Below are the code and all the weights of a small trained network. Each question names an input and a class and asks about switching units off, where a switched-off unit gives its printed mean instead of its output.

import numpy as np


def w(rows, s, z=0):
    codes = np.array(rows[::2]) - 128.0
    scale = np.full(codes.shape[1], s)
    scale[-1] = z or s
    return codes * scale


def norm(h):
    return h / np.sqrt((h * h).mean(-1, keepdims=True) + 1e-5)


def f(y):
    return np.maximum(y, 0)


def log_softmax(a):
    a = a - a.max(-1, keepdims=True)
    return a - np.log(np.exp(a).sum(-1, keepdims=True))


def net(x, mask):
    res = np.array(x, float).reshape(1, 4) / 4 @ E
    u = 0
    for l in range(4):
        y = f(norm(res) @ A[l][:, :-1].T + A[l][:, -1])
        res = res + np.where(mask[u : u + 7], y, B[l][:, -1]) @ B[l][:, :-1]
        u += 7
    return log_softmax(norm(res)[-1] @ U[:, :-1].T + U[:, -1])


A, B = {}, {}
E = w([
[147,187,155,139,40,102,62,151,160,141],'x0',
[127,133,235,206,144,50,192,200,99,137],'x1',
[184,171,72,150,160,38,114,38,83,2],'x2',
[92,205,51,46,143,81,183,199,206,161],'x3',
],0.0083)
A[0] = w([
[125,107,170,171,127,100,178,191,125,148,92],'L0N0',
[101,78,143,85,146,113,198,67,125,134,3],'L0N1',
[130,69,167,128,112,235,130,200,108,159,52],'L0N2',
[113,147,84,32,124,182,99,116,147,144,76],'L0N3',
[54,2,91,98,203,167,203,146,125,84,69],'L0N4',
[33,106,167,115,92,181,103,176,221,184,83],'L0N5',
[149,178,105,184,9,155,112,160,156,127,62],'L0N6',
],0.0084,0.0052)
B[0] = w([
[10,52,148,130,160,135,165,35,226,130,195],'L0N0',
[149,77,55,240,119,89,63,223,49,133,141],'L0N1',
[148,145,69,39,153,75,173,86,51,190,218],'L0N2',
[52,84,205,142,222,110,68,59,182,102,224],'L0N3',
[71,143,3,218,54,171,94,220,86,106,213],'L0N4',
[120,100,76,44,106,100,203,105,21,87,255],'L0N5',
[46,79,30,238,17,64,72,176,110,136,194],'L0N6',
],0.0074,0.0068)
A[1] = w([
[212,170,138,109,132,111,140,85,99,28,114],'L1N0',
[109,117,119,177,165,42,83,150,115,69,223],'L1N1',
[251,28,125,164,70,102,160,86,14,157,119],'L1N2',
[22,172,89,28,124,124,151,165,106,142,151],'L1N3',
[106,157,255,172,153,114,173,206,106,182,10],'L1N4',
[131,79,180,175,158,195,50,100,88,179,3],'L1N5',
[134,182,91,57,160,139,162,173,215,150,220],'L1N6',
],0.0075,0.0017)
B[1] = w([
[138,144,71,78,150,38,151,123,125,190,187],'L1N0',
[39,138,92,60,158,137,203,147,134,181,230],'L1N1',
[143,254,118,127,129,163,166,162,172,125,222],'L1N2',
[174,159,205,154,165,143,122,149,195,98,254],'L1N3',
[138,43,164,140,223,86,27,89,76,102,155],'L1N4',
[207,119,162,213,128,198,146,148,189,165,163],'L1N5',
[204,129,168,186,185,150,89,180,90,129,172],'L1N6',
],0.0099,0.0082)
A[2] = w([
[200,139,175,161,118,173,139,78,70,169,164],'L2N0',
[107,77,187,66,95,182,135,181,97,188,61],'L2N1',
[79,154,177,146,140,80,197,127,78,113,160],'L2N2',
[99,165,174,140,2,61,46,157,156,140,127],'L2N3',
[156,73,80,53,128,172,29,134,148,137,33],'L2N4',
[111,138,108,165,143,182,112,55,197,165,4],'L2N5',
[146,151,136,83,126,206,89,39,140,146,95],'L2N6',
],0.0099,0.0016)
B[2] = w([
[145,194,104,75,158,95,76,205,241,83,179],'L2N0',
[208,243,66,58,222,6,156,77,1,164,196],'L2N1',
[167,67,110,135,77,177,33,50,170,83,253],'L2N2',
[132,127,25,212,169,216,104,142,107,225,225],'L2N3',
[121,81,127,169,182,82,83,56,117,164,195],'L2N4',
[71,86,221,139,99,129,135,142,145,91,194],'L2N5',
[123,41,161,112,198,82,172,132,184,116,189],'L2N6',
],0.0091,0.0062)
A[3] = w([
[80,196,96,34,135,127,134,135,92,123,252],'L3N0',
[92,96,131,176,157,185,178,169,59,78,24],'L3N1',
[105,165,153,85,120,159,180,117,254,123,169],'L3N2',
[185,191,167,126,140,158,122,209,192,82,173],'L3N3',
[127,198,96,131,87,67,152,89,114,83,14],'L3N4',
[101,134,69,192,139,205,108,217,62,112,137],'L3N5',
[73,73,206,26,66,219,149,82,148,76,167],'L3N6',
],0.0085,0.002)
B[3] = w([
[196,152,153,110,73,153,166,119,27,106,255],'L3N0',
[65,135,129,168,135,73,78,75,93,175,172],'L3N1',
[138,126,185,88,30,162,153,192,137,113,208],'L3N2',
[144,166,144,134,126,254,147,237,217,138,210],'L3N3',
[134,123,164,96,140,82,167,124,96,168,183],'L3N4',
[125,124,87,194,23,168,94,101,129,144,242],'L3N5',
[53,102,144,60,67,129,122,110,68,76,153],'L3N6',
],0.011,0.0064)
U = w([
[204,194,98,63,160,89,207,100,30,131,73],'0',
[102,144,29,218,120,158,133,125,93,162,225],'1',
[171,178,162,128,141,193,173,194,187,99,217],'2',
[108,4,185,117,189,96,120,64,147,85,48],'3',
[104,106,149,94,30,173,165,127,73,100,4],'4',
],0.013,0.0014)

Each question gives the input, the list of numbers given to net, and the class t.
The units are the neurons (one row each of A and B). Each row of codes is followed by its name. A weight is (code - 128) times the scale printed after its matrix; where a second scale follows, it is the last column's (A, B and U).
mask holds one flag per neuron, layer by layer. A switched-off neuron (its flag False) gives its mean, the last column of its row in B, instead of its output. The means were averaged over made-up inputs and are rounded, as every weight is.
A unit's drop is (log p(t) with every unit on - log p(t) with that unit switched off) / (log p(t) with every unit on - log p(t) with every unit switched off).
The circuit of an input: a set's keep is (log p(t) with only the set's units on - log p(t) with every unit switched off) / (log p(t) with every unit on - log p(t) with every unit switched off). Starting from the 12 units with the biggest drops (on a tie, the unit counted first), units are removed one at a time, each time the one whose removal leaves the highest keep (on an exact tie, the one counted first), for as long as the keep stays at least 0.8.
units of the circuit, in order: the units of the circuit, biggest drop first
most important unit: the unit with the biggest drop
top k neurons: the k neurons with the biggest drops, biggest first
top k neurons in layer l: the k neurons of layer l with the biggest drops, biggest first
input [-6,-6,4,7], class 2: top 2 neurons -> L1N3; L2N3
input [3,-5,-8,4], class 0: units of the circuit, in order -> L2N1
input [3,-3,1,2], class 4: top 2 neurons -> L0N3; L1N1
input [0,-4,4,-5], class 2: top 3 neurons -> L0N5; L1N5; L0N2
input [1,3,0,1], class 4: top 4 neurons -> L0N0; L3N6; L3N2; L2N4
input [1,-5,-2,-5], class 2: units of the circuit, in order -> L1N5; L2N0
input [5,0,-2,4], class 1: top 2 neurons -> L0N6; L2N3
input [-1,-5,-8,5], class 0: top 2 neurons -> L0N5; L2N1
input [-7,7,5,8], class 2: units of the circuit, in order -> L1N3; L2N1
input [-5,-1,7,-8], class 2: units of the circuit, in order -> L0N5; L1N2; L2N0
input [-1,8,-6,1], class 3: top 3 neurons -> L0N0; L1N4; L2N2
input [2,-8,-3,7], class 3: top 2 neurons -> L0N3; L1N2
input [-4,-1,-8,5], class 0: top 2 neurons -> L2N1; L0N5
input [3,-5,0,2], class 3: most important unit -> L0N3
input [6,6,-5,2], class 1: top 2 neurons in layer 2 -> L2N3; L2N2
input [7,-2,-1,-8], class 2: top 4 neurons -> L1N5; L2N0; L0N4; L1N2
input [8,5,-1,7], class 1: top 2 neurons -> L2N3; L0N6
input [-4,7,3,6], class 3: units of the circuit, in order -> L1N2; L2N2
input [7,-2,5,6], class 1: units of the circuit, in order -> L2N3; L0N6
input [4,7,-5,-5], class 3: units of the circuit, in order -> L1N4
input [4,-7,0,-6], class 3: top 2 neurons in layer 1 -> L1N3; L1N6
